Each row comes from the steps of one walk. Every step used is in the known rows, and no mark comes twice. Write the walk behind each row, first mark first.
Known rows
tevo momu bifug tadal zipoker zereg menaf: [ 14 -58   8 -30 -13   7  29  12  24 -14 -25 -26 -30   1 -21  37 -29  -1
 -58 -40 -52 -20  31  -5 -15]
tevo momu pesimo: [-22  19   6 -16 -14  23  15  13  24   9  -1  -6 -14   9   7  15 -32  -4
 -28 -17  -4   8  31 -16 -12]
tadal menaf zipoker: [  1 -15   4   4  -4 -19  43  -5   6   2  19  -7  25  -5  -5   3  -4  -5
  -6 -11   4 -12   5   7  12]
pesimo bifug: [  3  -9  -6   7  10   0 -12  14  18 -12  14   9 -15   5  -5  15 -14   4
   3  -2 -18  11  14   4  -4]
menaf zipoker zereg pesimo: [  3 -21 -10   4 -29 -21  44   2  13 -38 -17 -29 -19  -2 -14   1  29  -5
 -19  -6  -8   1   7  -3  27]
zipoker zereg: [ 15 -15  -7  -5  -3 -12   9   6  11 -12  -3 -19 -24   6  -7  -7  13  15
  -4   9 -15   3 -11  -1  20]
tevo zipoker: [-15  -2  10   5 -12  -2   8  -1   6  -7  10 -20   2 -14  -9  16 -12  -8
 -24  -2 -18 -13  11  -6  -1]
bifug tadal menaf: [  1 -18  12  -4  16 -11  14  -2   9  18   1   2  13   0   5  13  -1   1
  -5 -10  11 -17   2   7 -12]
momu pesimo bifug tadal: [-12  -9  13 -11  14  25   6  21  28   3  -2   5 -18   4   3  27 -23  14
 -27 -20 -20  14  30 -12 -33]
tadal menaf zipoker zereg: [ 13 -33  -7  -1  -7 -30  50   2  19  -8  14 -24   0   3 -15  -3   9   8
 -12  -2 -10  -7  -3   7  34]
zereg pesimo: [ -4  -2   0   6 -14 -13  12  -3  -2 -15 -19  -2 -14   8   5   3  12 -14
   6  -1   6  12   4  -4  -4]
tevo menaf zipoker zereg: [  3 -18  -9  -4 -11 -10  22   1  17 -20  -5 -54  -2 -19 -12   7  -3  -8
 -37  12 -19  -2  23  -8  31]
zereg tevo momu pesimo bifug tadal zipoker: [ -7 -27  26 -13   2  27  11  25  32 -17 -13  -7 -16  18   2  55 -55 -12
 -59 -46 -34   1  47   8 -34]
pesimo bifug tadal zipoker zereg: [ 15 -55  11 -12  16  -6  11  26  27 -17   1  -4 -25   5 -18  30 -11  17
 -44 -18 -49 -10   5   2   6]
bifug tadal tevo: [  0 -24   8 -15  14  -5   9   0   7  23   4  -5  -3  -9  -2   9  -5 -10
 -14  -9   6 -15  -4   1   0]
momu pesimo bifug tadal tevo: [ -4 -26  10 -17  17  13  19  21  35  19  13   3 -27  12   1  23 -39   5
 -25 -19 -21  14  18  -7 -25]
menaf zipoker zereg tevo momu pesimo bifug: [  0 -20  -8  -3 -20  11  33  25  53 -47  -4 -33 -35  16 -13  30 -33   2
 -45 -33 -35  17  45  -2   9]
momu pesimo bifug: [ -3   2   4  -5   3  20  11  18  28  -3   8   8 -22  19  -1  13 -29  14
 -10  -6 -28  29  22  -7 -23]
tevo momu pesimo bifug tadal menaf: [-16 -12  13 -14  12  10  19  30  51  19  11   2 -15  14   7  43 -53   1
 -30 -30 -15   2  48 -10 -30]
bifug tadal: [-11  -7   8  -6  10   5  -4  -1   2   5 -12  -6   4 -14   4  13   7   2
 -17 -13  13 -18   6  -5  -8]
zereg menaf zipoker tadal tevo momu: [-10 -39  13 -17 -15 -21  44   5  29  -8  17  -4 -19 -30 -31  18 -21  -8
 -43 -41 -22 -13  30   0  41]
zereg pesimo bifug: [  0  -9  -5  10  -3 -14   3  11  18 -26  -9   7 -27  18  -3  24  -2 -13
  11  -7 -15  22  17   1 -12]
momu pesimo bifug tadal menaf zipoker zereg: [  2 -40   7 -14   5  -3  56  21  49  -7  11 -20 -16   8 -12  25 -14  24
 -36 -23 -29   9  25  -4   0]
tevo momu bifug tadal menaf zipoker zereg: [ -5 -41  -8 -10  -8   0  50  16  29   1   3 -35  -7 -10 -18  32 -24  -5
 -53 -27 -19 -29  31 -17   7]

Write each row's walk
[ -1 -40  16  -4   4  -6  11  15  15 -17 -14  10 -14   8  -2  45 -11 -17
 -31 -24 -30  -3  17   4 -21] : zereg pesimo bifug tadal zipoker
[-16 -36   8   1  -3 -20  18   8  28  -6   5 -17 -29  -5 -14  47 -24 -30
 -25 -19 -28  -6  28  -7 -13] : zereg pesimo bifug tadal tevo zipoker
[ 12 -18  -7   1 -17 -20  21   3  10 -25 -21 -18 -40  15  -3  -2  26  -1
   2  10  -9  15  -6  -2  14] : zipoker zereg pesimo
[ 34 -51  12 -21 -11 -23  32  -5  16 -26 -11 -14 -23  12 -16   1   2  14
 -17 -13 -43   1  -5  21   8] : tadal zipoker zereg menaf
[ 19 -51   2 -14 -17 -39  37  -9  31 -13   7 -44 -35  -1 -30   8  -9  -2
 -13  -7 -44   0   2  11  17] : tadal tevo zipoker zereg menaf
[ -1 -38  -8   0 -19  19  25   8  15 -30 -24 -52 -16 -14 -14  34 -13 -13
 -59 -34 -18 -20  36 -12   0] : menaf zipoker zereg tevo momu bifug tadal
[ -8 -36  -1  -4  16  -6  10  13  28   1  13 -34   6 -25 -14  44 -37 -28
 -43 -11 -20 -11  43  -6   6] : pesimo bifug tadal tevo menaf zipoker
[ -4 -37  -2 -10  -1  15  27   4   4  20  -2 -39   9 -25  -9  30 -41 -33
 -52  -6 -18 -17  31 -20 -12] : momu bifug tadal tevo menaf zipoker
[-11 -38   0   0  -1 -16  24   9  30 -13  -7 -32  -8 -18  -7  45 -24 -43
 -36 -11 -13   2  43  -6   0] : zereg pesimo bifug tadal tevo menaf zipoker
[-12 -18  18   0  -7   1  27   7   4 -12  12   7  -2 -30 -18   4   9  14
 -42 -14 -16  -7   8 -10  38] : menaf zipoker tadal
[ 26 -48   2  -5 -19  12  25  16   8 -24 -16 -27 -35  24 -11  23 -41 -16
 -43 -22 -48   1  11   3  -4] : tadal zipoker zereg tevo momu bifug
[ -9 -31   5  10   3 -24  42   6  26 -17  -3  -2   3  -3  -7  41   2 -14
 -16 -29  -2  -7  30   4  -9] : zereg pesimo bifug tadal menaf zipoker
[ -8 -19   4  -4   2   8  19  15  16  25  -2  -5  -1   2   1  35 -40 -16
 -29 -25  -5 -17  31 -13 -28] : tevo momu bifug tadal menaf
[  3 -29   8   4  26 -12   2  13  27  12  13   9   0   3   0  31 -19   4
  -2 -13  -8  -5  15   7 -14] : pesimo bifug tadal menaf
[ -9 -18   2   0  20   5 -15  14  19  -6   0   3  -9  -9  -4  29  -7   6
 -15 -15 -10  -7  21  -2 -12] : pesimo bifug tadal
[-20 -24   0  -4  -5   9  39  10  17  11   5 -18  18 -17  -6  40 -34 -19
 -47 -34  -6 -30  41 -16 -11] : tevo momu bifug tadal menaf zipoker
[  6 -23   2  -6 -26  -7  64   8  37 -20  -3 -39 -10  21  -1  14 -25  -4
 -33 -29 -13   6  27   7   9] : tadal menaf zipoker zereg tevo momu pesimo
[-17 -21  26 -24   5  28  16  30  36   1   4   7 -14   7   1  52 -57  -6
 -67 -40 -39  -8  48 -12 -26] : tevo momu pesimo bifug tadal zipoker
[ -8 -17   3   7   6  -7  -2  12  19 -23 -19   5 -25   1  -2  38   4  -8
  -7 -18  -6   2  25  -5 -21] : zereg pesimo bifug tadal
[ 13 -33  -7   3 -24 -39  64  -1  23 -25  -4 -23 -12  10  -9   3  20  -7
  -3  -6  -6   1  -1   4  24] : tadal menaf zipoker zereg pesimo
[  6 -41   2  -7   2 -21  46   2  20  -2   4 -26   7 -14 -12  13  17  12
 -28 -13  -1 -24   3   4  24] : bifug tadal menaf zipoker zereg
[ -7 -38  17 -29   1  18  26  37  49  -8  -1  -9 -36  11  -9  45 -46  10
 -72 -34 -51   0  40 -14  -4] : tevo momu pesimo bifug tadal zipoker zereg
[  2 -20  -2  -3 -15 -14  28 -15   9 -28 -10 -17  13 -17 -18   7  10  -2
  -8 -24  -7  -8  20  13   4] : zereg menaf zipoker
[-11 -24  10   2   5 -13  34  -3   9   7   6  -6  31 -20  -3  16   4  -5
 -21 -21  13 -28  15   6   5] : bifug tadal menaf zipoker
[  3 -32  17 -11   6 -12  22   9   9  19  24  13 -31  -9 -16  -3 -14  10
 -15  -2 -18  10 -12  -4  28] : zipoker tadal tevo
[  7 -50  -4  -1  12 -23  35  17  39 -14  16 -14  -4  -6 -18  26  -1  14
 -26 -19 -20 -12  14   1  20] : pesimo bifug tadal menaf zipoker zereg
[-17   8   2  -8  -3  21   7  28  44  -1   9   0 -26  15   1  30 -51   1
 -27 -21 -24  19  45 -13 -18] : tevo momu pesimo bifug
